<91> [-16   2   1 -12  19  -2  44   0 -37   0  14  -9 -28   2  -3  18  15   9
  34 -50   3   1  -6  27]
<87> [ 19   1  35 -16   3 -14  -7  51  45 -16 -28  36 -47 -50  32 -45  37  -5
  68 -11 -14   7 -11  44]
<87> [-39 -16   1  35 -32 -15  36   8 -59   7  21   8 -14  24 -23  14 -23  17
  13   5  -4  23 -19  27]
<91> [ -4 -16  -7  -9  32  13  33 -36  -7   5   0  -9   7  -3  -5  22  -2   4
 -11 -16 -10   0  26  -6]
<95> [ 43  30  17 -46   4  -3  25  62   1 -47 -20  26 -67 -20  23 -11  27   3
 101 -18 -19 -45 -37  69]
<87> [-27 -44   6 -19   6  15   3  -9 -19  -8  13 -22  31   6   9   3 -34  28
 -65   7 -21  -6  36   9]
<87> [-11 -15 -20  14 -10   9   3 -40   6  14   7  -6  55  13 -13  25 -34  15
 -57  12  27  19  21 -57]
<91> [-42 -44  37   6 -20 -24   8  37 -11 -26  25  -4  10 -13  19 -28 -16  63
 -36 -15   8  28  24  42]
<87> [  5  51 -10  27  26  -3 -20 -10 -34 -30  16  -4  -8  -5 -14  -7  55  -1
  27   3   5 -13  -7 -46]
<91> [ 17  25 -12   1 -57 -18 -25  36  13   7  -2   1  -1  26   0  -2 -22 -10
   7  14  32 -12 -43   3]
<87> [ -1 -48  -7   5   9  12  24 -30   5  15  -4   5  70 -22   6   2 -70  34
 -67  37   5  29  57 -45]
<95> [  7  42   8 -41  -4  21 -52  15  46  -7 -23   8 -75  25   1  11  85 -68
  65 -42 -24 -42 -66  43]
<94> [ 48  44 -10  47  25 -34 -17   1   1  22   7 -12  20 -24  -6 -39   0 -10
   3  31  31  18  17 -41]
<94> [-37 -17   2 -18 -23  -1   2  11 -12  -5  -2  -9 -40  17   8  10  26 -13
  11 -26 -23 -23 -22  35]
<94> [-29 -15   2  10 -30  -2   1   9  -8  -6  11  15  30  -7   3   1 -19  35
 -16  -4  31  31   1 -34]
<95> [  7  -7 -33 -21  24  23  44 -33 -45  29   6 -22  35   8  -7  35 -52   2
 -20  -6   8  -5  19 -33]
<91> [ -5   6 -12  21  -2 -10 -19 -10  -4  32   6 -17  13   4  -4  -9  -4 -20
 -21   6  13  13   3 -27]
<91> [ -6 -24  21  19 -19  -1 -58  11  39  16   4   5  54  -7   6 -35 -36  13
 -70  39  12  41  22 -16]
<94> [  0 -40  37  -5  -4  -2  32  36 -19   1   6  15  -9   4  -2 -13 -57  26
   3  19 -33  21   6  98]
<94> [ 13 -18   0   6  23 -12  41  -6 -19   0  -4  -7  -8 -14   4  -6 -18   8
   3  16 -25 -10  28  24]
<91> [ 66  58 -32  32  61 -10 -20 -46  41  53 -23  -6  16 -44  -4 -22  35 -60
  25  11  30  15  20 -94]
<91> [ -1  -3 -25  31 -18 -34 -23 -11  -2  26   3 -41  19   6   7 -20 -10 -19
 -55  32   8 -17  19 -37]
<95> [ 16  10  -1 -34  24  31  19  -2 -11 -23  -3  15   6  -7   1  19  -6  16
  24 -12  -3 -11   0  -5]
<94> [ 19  11 -20 -28  44  22  22 -29   9  34  -8  -3  30 -33  10  14  -7  -7
   9 -41  36  22  21 -62]
<95> [  1   3   7   3 -30 -29   8  35   0 -30  -4   2 -41   4  11 -12  19   7
  29   3  -9 -29 -19  42]
<87> [-12 -52  21   6 -20  -2  26   2   1   8   5   2  12  25 -11   8 -62  22
 -44  26 -24  16  16  70]
<95> [-28 -16   4 -22  -8  30   3  -8   6   0  -3  21   8   3  -1  24  -1   7
   3 -26   5  19 -11 -11]
<95> [-39 -22  20 -11 -51   4 -26  10  43 -33   1  15  -8  30   0  17  19  19
 -23 -18   5  -1 -23  28]
<95> [ 20  -6  13 -49 -34  -6 -21  30  78  -4 -13 -10  -3  18  22   4 -10   1
 -21 -32  28 -20 -15  48]
<91> [-13 -17  -2   9   4 -13  18  -7 -12 -26  -1  -6 -10 -12   9  -5  16  16
  -7   8 -19 -20  21  -4]
<95> [ 12   4   7   2 -21 -21 -13  14  27 -61   5  -6   4   6  10  -8  14  39
 -25  16   8 -36  10   6]
<91> [-11 -37  15 -22  16   2  25  -1  -6 -24   7 -17   4  -2  13   2 -14  33
 -34  -8 -22 -16  34  41]
<87> [ 32  10 -35   5   2  -4  17 -35 -11  19  10 -39  37  39 -20  30 -51  -4
 -52  25  15 -26  16 -15]
<91> [ 35   9   1 -25 -15   4  16  15  36 -16 -11  17   9   3   3  15 -25  19
  14  -5  26  -7 -11  13]
<94> [  4 -14   2 -19  46  18  44 -18 -30   1   5  -6   3 -11  -2  14 -14  13
   6 -17 -18   2  26  15]
<94> [ 25 -13  16  31 -11 -16   0   7   9 -31  -3  11   2  12 -13 -15 -26  18
 -21  70 -34 -14  15  45]
<94> [ 19  12   0   5   0  -5 -10   7  12  12  -4   3   5  -4  -1 -10  -8  -9
   5   9   9   8  -4  -2]
<87> [ -1   2 -20 -48  50  30   6   1 -65  14  -1 -31  -3 -25  26  -7   0 -21
  10 -13 -33 -35  16 -26]
<95> [ 38  12  -5 -35   5 -15  11  31  38 -22 -22   6   2 -53  44 -24   9  19
  29 -18  32 -20  13 -30]
<94> [ 10 -12  -1  10  31 -16  31 -11  -7  13   2 -13  13 -31  11 -15 -11  14
  -9  -5   8  14  39 -12]
<94> [  7   5 -16 -12 -12   4 -33 -27  68  -5 -23  -2  10  -1  11   9  32 -21
 -24  -4  14 -21   3 -49]
<87> [ -1  14 -13  -6  15  11   5   0 -23  17  -8  10  -8 -24   7  -3  13 -19
  39 -11   2   7  -9 -38]
<95> [ -9 -15  18  -4 -57 -28   6  38  15 -56   8  -2 -26  37   3   6  -4  38
 -12   7  -5 -37 -19  75]
<87> [ 54  11  -8   3  29 -13  12  -7  -2 -15   2 -26  20  -2   1 -11 -29  12
 -27  40  -9 -34  36   9]
[-11 -47  33 -25   0  21  37  20 -11  -3   3  21   4   3   0   8 -56  33
  -4   1 -26  23   8  77] -> <94>
[ 31  33  15 -29  54  24  18   5   1 -15 -12  24 -39 -23  -1   3  41 -13
  80 -33 -16  -4 -14  26] -> <91>
[ 28  -8   6 -19  10   8  26  17   4  34 -12  14   7 -16   5  -5 -49  -5
  22   0   5  25   0  26] -> <94>
[ -2  18 -18  26  35   0   0 -38 -14  42   2 -11   2 -13 -12  -1  25 -34
   9 -12   7  23   9 -49] -> <91>
[ 18   2  11 -10 -16 -21  -2  30  35 -52  -6   8   2 -22  25 -20  11  40
   1   3  17 -21  11   0] -> <95>
[-34 -12   4   5 -14 -11   6   9 -26 -10  11 -10 -21   7   4  -1  17   7
   1 -14 -10  -7  -6  16] -> <94>
[ 23  -2  15 -32  19  39  13   7   0  13  -3  23  14   6 -11  16 -46   3
  16  -2  -7  22  -8  37] -> <94>
[  0 -41  13  -7  -2  -9  14  -4  31  -3   8 -12  48  -8  13  -5 -48  47
 -69   0  22  19  46   8] -> <91>
[  49   92  -60   17   46  -10   -9  -28  -38   41   -4  -31  -16  -16
   -8   -1   53  -69   63  -14   32  -28  -21 -100] -> <94>
[-30 -11   0  12 -56 -33   9  35 -23  -4  20 -13  -3  20   5  -2 -20  28
 -13 -13  30   3 -18  20] -> <91>
[ 37   7  -1  39  -8 -38 -13   1  25 -15 -14 -10 -20   3  -2 -28   8 -18
 -10  64 -30 -36  12  25] -> <94>
[-42   7   3  10 -18 -11  -3  15 -44 -22  23 -10 -25  16  -3   3  33  13
  12 -24   0  -8 -21   8] -> <87>
[ 19 -11  -6 -16  -7   0  20  -9  29  11   0  -8  35  10   0  19 -46  19
 -34  -8  32   6  15   0] -> <91>
[ -7  -2   0   4  57  39 -38 -46 -10  38  -4 -11   7  -1 -15  -5  19 -53
 -23  19 -50   9  19 -19] -> <91>
[ 21  14  -8  23  11 -14  21  -1 -34  -5   9  -7  -1   4 -13  -3 -15   6
   9  26  -7  -9   6   7] -> <87>
[  9  45 -43  28 -10  -8  -6 -24 -18  29 -11  -1 -21  11 -18  15  31 -55
  42   9   9 -15 -35 -60] -> <91>
[ 18 -11  26  30   3 -20   5   9  17 -34   5  13   7  -7  -6 -22 -10  35
 -15  39 -12   7  25  36] -> <87>
[ 40  15  -5   2 -20 -33   5  17  59  -4 -19   7  -1 -19  17 -14   1   4
  15  -2  39  -6  -1  -8] -> <87>
[  6  11 -33   8   8  -5  24 -27 -48 -13  12 -33   7  22 -11  23  -8   3
 -20  18  -9 -44  12 -24] -> <95>
[  4  -5 -16  10 -18 -38  10   5  -2  15  10 -40  13   7  11  -9 -22   9
 -39  -2  28 -13  17  -4] -> <91>

<26> [-10 -23 -31  83  34  40  55 -25  92  42  -1  41 -16 -79  38   7 -50 -58
  38 -32   3  21 -43   9]
<37> [ -2 -17 -26 -25 -11  24  20  -4  25  28  -3   8   6 -51  -6  19  -7 -23
 -12   1  35   9   2  22]
<29> [ -5 -27   3  -9  15 -38  -6   5  -4   8  37   0  17 -33  -9   0  39   6
   4  -9  11  16  35 -18]
<27> [ 30 -47  10 -10  38 -13  16  -8  39   5  44  42  -1 -79  29 -11  11 -40
   3  25  21  29 -35  -5]
<27> [-12  11 -10  -6 -81  80   6  -6 -33  -7 -23  14 -27  90 -56  10 -13   9
 -37  21  18 -23  41  75]
<26> [-31 -34 -62 -11  34  80  63  -2  64  17 -28  -9 -22 -34  41  12 -33 -61
  13 -19   1 -12 -48  26]
<37> [ 14 -15   3 -22  24 -54  10   4  -5  10  18  -9  24 -43  -4  13  38  -1
 -16   0   6   5  29 -24]
<26> [  8  54  57  -4 -36 -48 -54  -8 -80 -42  16  -7 -18  85 -26 -27  26  52
  -5  33 -24 -30  49 -17]
<27> [-12 -50  34  70   3  -2 -50  17  -2  20  43  20  25  -6   3 -35  36  35
  -4  -5   4  53  26 -14]
<27> [ 14   1  13  15  24 -45 -17  14   4  -6  18  -3  18 -24  21  -6   7  19
  33 -21 -10  13 -19 -40]
<27> [  5  -3  30  63   6 -37 -53  25  -5   3  18   2  33   3  10 -19   7  50
  31 -31 -13  37  -7 -37]
<27> [  7 -27  -7  12 -11  14  -3   7  18   8  23  26  15 -27 -13  -3  -6   7
  15 -19  25  37 -20   3]
<26> [  0  47  57   0   7 -67 -45 -21 -55 -44  26  -5 -26  57  -6 -34  23  23
  11  34 -37 -26  29 -32]
<37> [ 31  14  -4 -17 -17  -2  21 -16  19 -31  38  50 -32 -21  -2   2 -33 -19
  64  -6  19  -7 -43   8]
<27> [ 24 -31  10   2  -9  14  -6  24  -2   7  -3  11  13   8   9  10  19  -2
 -33  27   8   3  13  32]
<27> [ 12 -34   0  -3 -12  11 -13  21   5  -9  38  24   5 -13   5  -7  11  13
  30 -10  21  19 -12   5]
<29> [ 39  58 -22 -51 -34   8  45  -3 -16 -21 -54 -10 -14  35 -17  43 -38 -10
 -15   9  -1 -53 -19  26]
<26> [-54 -40 -17  -9  -6  35 -49  17  -3  22  -5 -28  43   9 -40 -19   9  35
 -19 -30  21  65  -5  -3]
<37> [-12 -18 -31  12   7  53  22 -10  49   3  -7  23  -6 -15  -5  -2 -48 -27
  24 -24  12  31 -66  18]
<29> [-28 -27 -21 -21  25  56  26  17  -1  29 -42 -50  -8  -6  59  -2  29 -23
 -61  31 -14 -38  24  10]
<26> [-44 -19  21  29  44 -31 -34 -31  11 -19  44  15  -8  17 -29 -40   6 -10
  30  -9 -20  44  -6 -20]
<37> [-14 -35  -2   0  21  25  -9  11  22   0   5   4 -11   3  32  -3   5 -29
   5  19  -4  -4  -3  31]
<29> [ 12  20   6 -17  -6 -25  -2   5 -24 -31   1  -6  -4  42 -16   6   3  14
  13  -5 -15 -18   2  -4]
<29> [ -3 -55  -3   0  71 -31  18  18  21  -4  23 -11   8 -24  41   2  44 -31
   2   1 -25  -3   9 -13]
<26> [-41   0  30  24  76 -25 -24 -38  23 -21  20   0 -42   7  42 -44  -3 -49
  26  33 -48  -4 -20 -17]
<29> [-30  18 -42 -32   9  36  43  -4   6  26 -56 -52  -9 -13  23  21  -8 -24
 -31  -3  -7 -43  13   3]
<29> [  9  33 -19 -40 -14 -19  50 -21 -16 -13  21   0 -27 -28  -8   9   5  -3
  26 -15  10 -41  19 -26]
<27> [-23 -20  -8  27  -9  30 -22  14  10  28 -17 -10  23   3  -6   0  -2  13
 -16 -13   8  27   8  14]
<29> [ 38   6   9  41  21  13  37 -10  36  -1   0  34 -26 -35  58  -7 -29 -31
  17  14 -14 -15 -51  -7]
<27> [ 58 -31  12  -4  18 -34  26   5  18   0  27  39  19 -52   4  11  14 -16
 -15  15  16  23 -21  -6]
<37> [  6 -20   3  40  22  25  31 -24  25  -9  11  36 -10   3 -12 -26 -21 -18
  -7  -4 -11  35 -51  -9]
<37> [-11 -50 -18 -47  33  -2  -6  27  15   9  10 -21  21 -37  24   8  31 -17
  -5   3  12   9   1   4]
<29> [-22 -20   6  -2 -17   3 -42   0  -4  -4  22  13  14  21 -47 -10   3  15
   8  -8  19  43   7  17]
<29> [ 25 -25 -20 -69   9 -31  51  -4  -2 -22  45  18 -10 -33 -20  24  34 -28
  11   2  22 -19  22   5]
<37> [ -4  38  14 -12  -3 -52 -12 -18 -32  -9   5 -16   7   8 -34  -6   9  27
  -1 -10  -7   1  20 -38]
<26> [ 31 -28  -5 -13 -26   6  15   3   9 -10  31  46   3  -5 -35  17   2  -9
   6   2  32  18   0  34]
<37> [ -6   1   9  32   4  12  10 -29  19   2   7  29 -23   4  -7  -9 -17 -28
  -2  16  -4   5  -1  19]
<27> [ -3 -39 -16 -18  17  24   6  16  24  23 -12  -7  14 -32  23  12   9 -25
 -26  14  14   8  -4  22]
<26> [ 30  50  37  -4  -7 -76 -21 -13 -37 -19  28   3   0 -16  -3 -15  11  37
  22   1  -5  -8   7 -57]
<37> [-19  11  22  43 -25  49 -13 -12 -22  12 -27  -2 -20  56   0 -22  -2   8
 -50  35 -15 -12  28  24]
<37> [ 23 -19  14  -6  15 -22   7   9  -5 -12  25  11  -2  -9  18  -2  26  -5
   0  15  -4  -8   7  -6]
<26> [  7  16   2 -18 -28   1  -7   9 -29  -7  -5 -10   4  21 -13   2   7  27
  -7   0   6 -11  13  -3]
<29> [ -2  11  -3  23  34 -17  24  -6  14  -1   2  -9 -14 -23  39  -6  -1 -11
  24 -14 -25 -21  -9 -33]
<26> [ 21 -17 -12 -12 -50  57  17   5   6  -6  12  41 -18  11 -15  11 -15  -9
   3  12  34  -3  -6  53]
[  8  36  22   4  22 -31  -4 -14  -5  -7  -2  -9 -22 -17  45 -14  -4  -9
  13  21 -23 -31  -9 -30] -> <26>
[ -9  -6  -1  27 -34  48  -6  -4   6   6   4  25 -14  19 -11  -8 -17   2
   5   2  14   8   1  31] -> <26>
[-34   1 -30  26 -30  30 -21  24   1  27 -34 -30  38  21 -32  14 -17  43
   5 -59   9  28   7   2] -> <27>
[-35  21 -22 -16  -9  -2 -11   3 -10  34 -46 -51  27  -2 -21  22   0  15
 -30 -19   4  -2  34  -3] -> <29>
[ 14  26  22  48 -31 -15 -56  41 -26  -8 -25 -15  31  63  -2   7 -11  62
  18 -26 -19   4   1  -2] -> <27>
[ 14 -18 -45 -20  33   9  67 -16  70  23 -19  18   0 -73   9  44 -35 -73
   3  -8  18   3 -38  27] -> <29>
[ -8 -20   3 -43  -4 -28 -34  27 -36 -16  -2 -27  32  54 -44  17  38  22
 -26   3  -1   8  39  19] -> <29>
[ 16 -43 -26 -28  35  46  57   2  44 -10  -9  18 -24 -12  36  15 -11 -70
 -12  29  -3 -18 -42  43] -> <29>
[ 21   7  58  30   9 -42 -37 -26  -2 -21  43  48 -28   6  10 -26   4 -18
  15  51  -9   3   6   9] -> <26>
[ -4 -16 -17   8 -30  62  15  16   1   8 -31   0  -8  45  -2  20  -6 -11
 -30  13   3 -21  20  59] -> <26>
[-30  -2 -19  33  30   7  14  -9  28  20 -13 -15   5 -23  12  -5 -14  -9
  13 -33 -14  12 -14 -23] -> <26>
[ 21  13   6 -20 -47  25  13 -16 -18 -36  29  43 -39  37 -29  -6 -13  -2
  20  17  17 -18  -3  30] -> <27>
[ -4 -18  54  72 -13 -22 -47  -4 -33 -14  69  36  -6  28 -13 -52  40  48
  18   1  -9  30  39 -28] -> <27>
[  3  -6  10  -7 -14  17   0   6 -22   8   7  -5  -7  -6  19 -14  26  13
 -25  22   6 -15  24  -6] -> <29>
[-63   5 -16  28  15  22 -46  11  17  27 -28 -45  14  -1  22 -14 -19  17
  26 -36 -11  17  -9 -16] -> <27>
[  0  31  11  14 -10 -10  -7  -7 -28 -14 -10 -11   5  35 -24 -17  -8  36
  -4 -17 -17   6 -12 -33] -> <37>
[-11  13  16  52  -2 -26  -3 -23 -10  11  12   8  11   3 -38 -17   3  26
  -7 -23  -8  29  19 -34] -> <27>
[ 39  29   7 -44 -31   0   1   8 -18  -4   1   3  -9 -35  30   2  -5  13
   4  22  23 -27 -18 -12] -> <26>
[ 23  38  20  20  -6 -44   9 -14 -33 -17   5   1  10  18 -33 -12   2  40
  -5 -20 -17   7  -4 -52] -> <37>
[ 19 -40   4  22  38 -17  32  -6  36  20  45  31  -5 -88  45  -9  23 -30
  12   5  10  10  -1 -23] -> <29>

<299> [-30 -22  15 -10 -17 -49  -2   9  56 -44  13 -13 -53  31 -38   1   6 -14
 -26  29  45 -13   4  37]
<296> [-14  47   2   2 -19 -14  58   6 -19 -29  35  -5  43  -3   4  -1  -3   4
 -36 -10  13 -38   3 -22]
<292> [  8 -65 -42   2 -16   7 -28 -15   7   0 -18  16  44  -3 -23 -13  -6  12
  -1  -5 -30  13  49  49]
<299> [ -6   5 -21  -6  -6  -3  -3 -15 -34  14   1   9  -6 -14  -9   7  16   0
 -13  -2  -4  -3 -10 -16]
<292> [ 45  14 -14   7  33  57   4  27 -34  32 -38  -6 -25  20  55  -4 -13   4
  54 -26 -53 -22 -33 -37]
<299> [ -9 -10  21 -33 -65   5 -43 -42  38  16   4 -14   8  53 -13  -5  34   0
  -6 -11  13  99  -2  60]
<299> [-24   8 -17 -13  35 -23  25  36  -3 -11  -1  -1 -17 -19   5   5 -33   2
 -12   2   0 -58   5 -40]
<296> [ -5   4   0  -7 -17 -22  14 -13  25 -41  12 -34  29   4 -11 -22  -9  21
 -25   1   4  -5  22  45]
<292> [ 26 -43 -89   3 -52  40 -54  -9  -6  14 -47  50  92  43  -4  12 -19  32
  23 -38 -97   7  11  14]
<292> [  1   3 -20 -24   1  -8  24  -7 -18  -8   8 -28 -28   4   3 -18   9   7
 -23  -8   1 -25   5  17]
<297> [ -3  14 -24 -22   4  -8 -22   3  -4  -3   3  -5 -28   4   7  -7   3   5
 -12  -8 -13  10   4   5]
<297> [ 21  -9  10  48 -31  15  22 -14 -12 -26 -33 -18  34  18 -19   3   2  11
  25  16 -19 -35 -41   1]
<297> [  6 -20  -5   4  10   9 -16   3  -4  15  -8  15 -13  -5  -1   2   4  -8
  11   2  -4   9   6  -1]
<299> [-11  -2 -39 -42 -54  17 -72 -73 -44  72 -42   2  17   7 -20  27  33  27
   5 -19 -39  77 -56 -11]
<296> [-10  19  -3 -26 -34   2  19 -19 -11  21   0  -8   5  31   0  18  11   9
 -10 -16   4  -8 -43 -18]
<299> [ 27   0 -17  21  -5   5 -32 -29 -18   5  -6  15  -9  -9 -13  10  22   6
   8  10 -13   5 -26   7]
<299> [-16  -8 -63 -40   8   4   4  19 -30  29 -12  21   1   2  12  10 -19  10
 -13 -31 -36 -35   9 -36]
<296> [ -1   7  -2  -6   0  -2  18  10  -1 -15   9 -12  -5   7   7 -13  -1  -2
 -11  -5   2 -11  13   8]
<297> [ -3  26  31   2  23 -13  12 -13  10   0  41   1  37 -49   7  -5  -6   3
 -19   2  33  23  29   6]
<297> [-28 -22  41 -14 -51  -4  48   2  30 -18 -19 -49  -6  64 -17  -7   3  -7
   1   6  27 -10 -24  19]
<296> [ 26 -12  28  24  53  29  26  25 -33  28  -1   5 -68 -21  26  -7  16 -35
  30  10  18 -19  -4 -26]
<296> [  0  -1  40 -14 -30 -22  -6 -77  23  15  17 -33   0  -6 -34   9  34  16
 -16  18  52  39 -38  48]
<297> [  7  18   5   0  26 -10 -12  -9  -2  -5  18  -9 -10 -34   6 -12   3   4
  -9   6   9  17  16  13]
<296> [-18  20  56 -16   5  -7  37  -7  18  26  10 -19 -18   6   6  21   0  -7
   5   6  50  -6 -46 -29]
<299> [ 87  26 -32  84  43  40  -6 -24 -84   4  11  47  12 -67  16   5  29   3
  25  10 -36 -43 -21 -24]
<292> [ 10 -14  99  51  57   7  35  37  47   6  11  14 -32 -19  11  17 -14 -41
  47  37  67 -16 -14 -27]
<292> [  -2   12 -113  -39    5   -1  -37   20  -28   -1    9   43   52  -14
   21   -9  -30   30  -36  -49  -77  -10   64   -6]
<297> [-22  -4 -53 -19  -1 -39  34  11   7 -39  -5 -13  26  -1 -19   6 -41  33
 -34  -3 -17 -94   2  -8]
<297> [ 62 -45  10  64  69  48 -23   7 -45  40 -37  28 -72 -41  12   4  21 -28
  70  29 -13 -17 -24 -22]
<299> [-60  13  34 -36 -15 -26  32   7   3   2  10 -31  -4  -1  -9  -3  -2 -11
 -29   2  39  18   7 -19]
<296> [ -1 -24  17   6   7 -15 -21 -11  39 -18  -4 -15  11 -13 -17 -11 -12   9
   3  17  11  21  22  41]
<296> [ -2  29  55  18  28   0  80  16 -13  -2  24 -18  -3 -22  17   3  -5 -15
   0   9  46 -50 -19 -39]
<299> [-15   7 -69 -56  -9 -21 -49  -5   6  22  -5  23 -38  26  -4  26  -4  18
 -21 -21 -26  -8 -24 -12]
<299> [-25  34  64   5  22 -32  17  18  46 -35  16 -38 -13 -14   2  -6 -21  -3
  -3  25  43   6  -3  -3]
<296> [-19  -8  38  -5  12  -9  31  24  36  -8   2 -16   3   7   4  -1 -24  -7
   6   6  27 -14   8  -4]
<292> [ -8  -8 -30 -49 -29  -8  -5 -14  39  -2   7 -13  42  34   3  -8 -19  30
 -23 -31 -15  11  23  43]
<292> [ 11 -34  17   1 -50  26 -27 -29  27  18 -15   4  33  43 -11   0  19  -1
  20  -8  -4  62  -2  44]
<292> [-10   2   3 -25 -17  -7  -9  -9  41   0  -7 -15  35  21   1   5 -24  23
   1 -12  -6  14  -5  16]
<296> [ 21  10  -7  23  15  17  13  -2 -41  10  -1  10  -6 -20   9   3  11  -5
   9   1  -9 -22 -14 -24]
<297> [-13 -34 -56 -33 -61   8   9 -14 -17   6 -39 -14  20  59 -18   2   2  21
 -10 -24 -42 -26 -18  11]
<292> [  5  -5   3 -32 -28  15 -10  -6  29  17  34  17  15  37  17 -11  18 -10
 -15 -30  12  59  39  44]
<297> [ 31  13  10  45  27  -2 -19 -17 -12 -26  -4 -14  -3 -44  -6 -13   5   9
  14  27  -7  -1  -5  15]
<297> [  54   71    4   35  116   10   57   42  -51    9   24   11  -78  -62
   60   17  -18   -6   23    7    8 -121  -53  -89]
<292> [  7  -4  88  29  44   8  21   9  25  11 -15 -34 -42 -18  10   1  -6 -19
  46  33  45   6 -32 -14]
[-10  -5 -12 -12   7 -17  48   9   0 -15  -5 -23  -3   5  -5   1 -21  13
 -13   0   4 -72 -12 -10] -> <297>
[ 17 -23  54  43  42  -2  30  17  12 -22 -20 -35 -65 -12  -6  -9  -1 -19
  35  43  32 -43 -24   2] -> <297>
[ -7  27  45  12  20 -14  18  20  26 -20  21  -8 -17  -7   8   1  -8 -13
   1  15  35  -4  -3 -11] -> <297>
[  3  -7  21   9  17   9 -16  -7  -9  11 -22 -23 -15 -20   1 -11   2  -1
  22  12  -3  27  -5   2] -> <292>
[-16  30  41 -62  -2  -6  -2 -24  25  49  -3 -44 -77  37  16  18  16   3
   6  -8  40  30 -73 -11] -> <296>
[ -27    1  -15  -19   56  -17   65   86   17  -19    6    7  -18    0
   30    1  -63   -8   -8  -12    1 -102   30  -54] -> <299>
[  7 -13 -14   5 -18 -12 -16 -18   1 -15  13   8 -19   7 -21  -3  26  -6
 -18  10   9   7   7  33] -> <299>
[ 25 -15  34  23 -28  28  25 -26 -25  10 -26 -34 -45  37  -8  -3  43 -14
  28  15  13  -4 -58  11] -> <292>
[-14  49 -15 -29  23 -10 -24  38  -5  -6  21   5 -53   4  32  -9  -1 -13
 -16 -14  -8  21  17 -23] -> <296>
[-37   6  -5 -22 -28 -27 -30  -3  39 -12  28  24  60  -3 -16   3 -12   5
 -34  -9   8  54  48  20] -> <297>
[-10  36 -60 -48 -22  23 -30  23 -40  44 -19  30 -41  53  32  25   9  -3
   3 -43 -51   5 -43 -63] -> <296>
[-25 -23  -9 -21   0 -25  -6  11  31 -23  -8 -21   0   4 -14 -14 -22   9
 -14   4   0  -2  30  25] -> <299>
[-12 -33   5  -2 -62  18 -55 -17  16  11 -21  12  20  44 -20  -3  26 -12
  12  -4 -14  91  13  36] -> <297>
[ -5 -17  73  32  12   6  29  14  30   5  11  10  11  -8  -3   9  -3 -29
  23  22  50  10   3  -9] -> <297>
[ 54  -1 -37  48  43  -5 -11  17   2 -39  14  35 -32 -17   2   3  -4   1
   8  17 -15 -71   1  11] -> <299>
[-29   2  17   1   6 -48  10   5  21 -47  21 -24 -29 -18 -29 -13   1  -7
 -34  30  39 -12  21  22] -> <299>
[ -7   5   8 -13 -43   9 -36 -26  16  13 -11  -3  32  27  -6   4  10   9
   6 -10 -11  65 -11  17] -> <292>
[-23   8  43   6   8 -23  25  11  22 -32  15 -31   2 -16  -7 -18  -8  -8
 -13  19  34   6  24  13] -> <299>
[  2   7 -54 -17  25  -8  12  22 -14 -10   2   7   6 -12  15  -4 -29  19
 -16 -18 -32 -56  20 -15] -> <292>
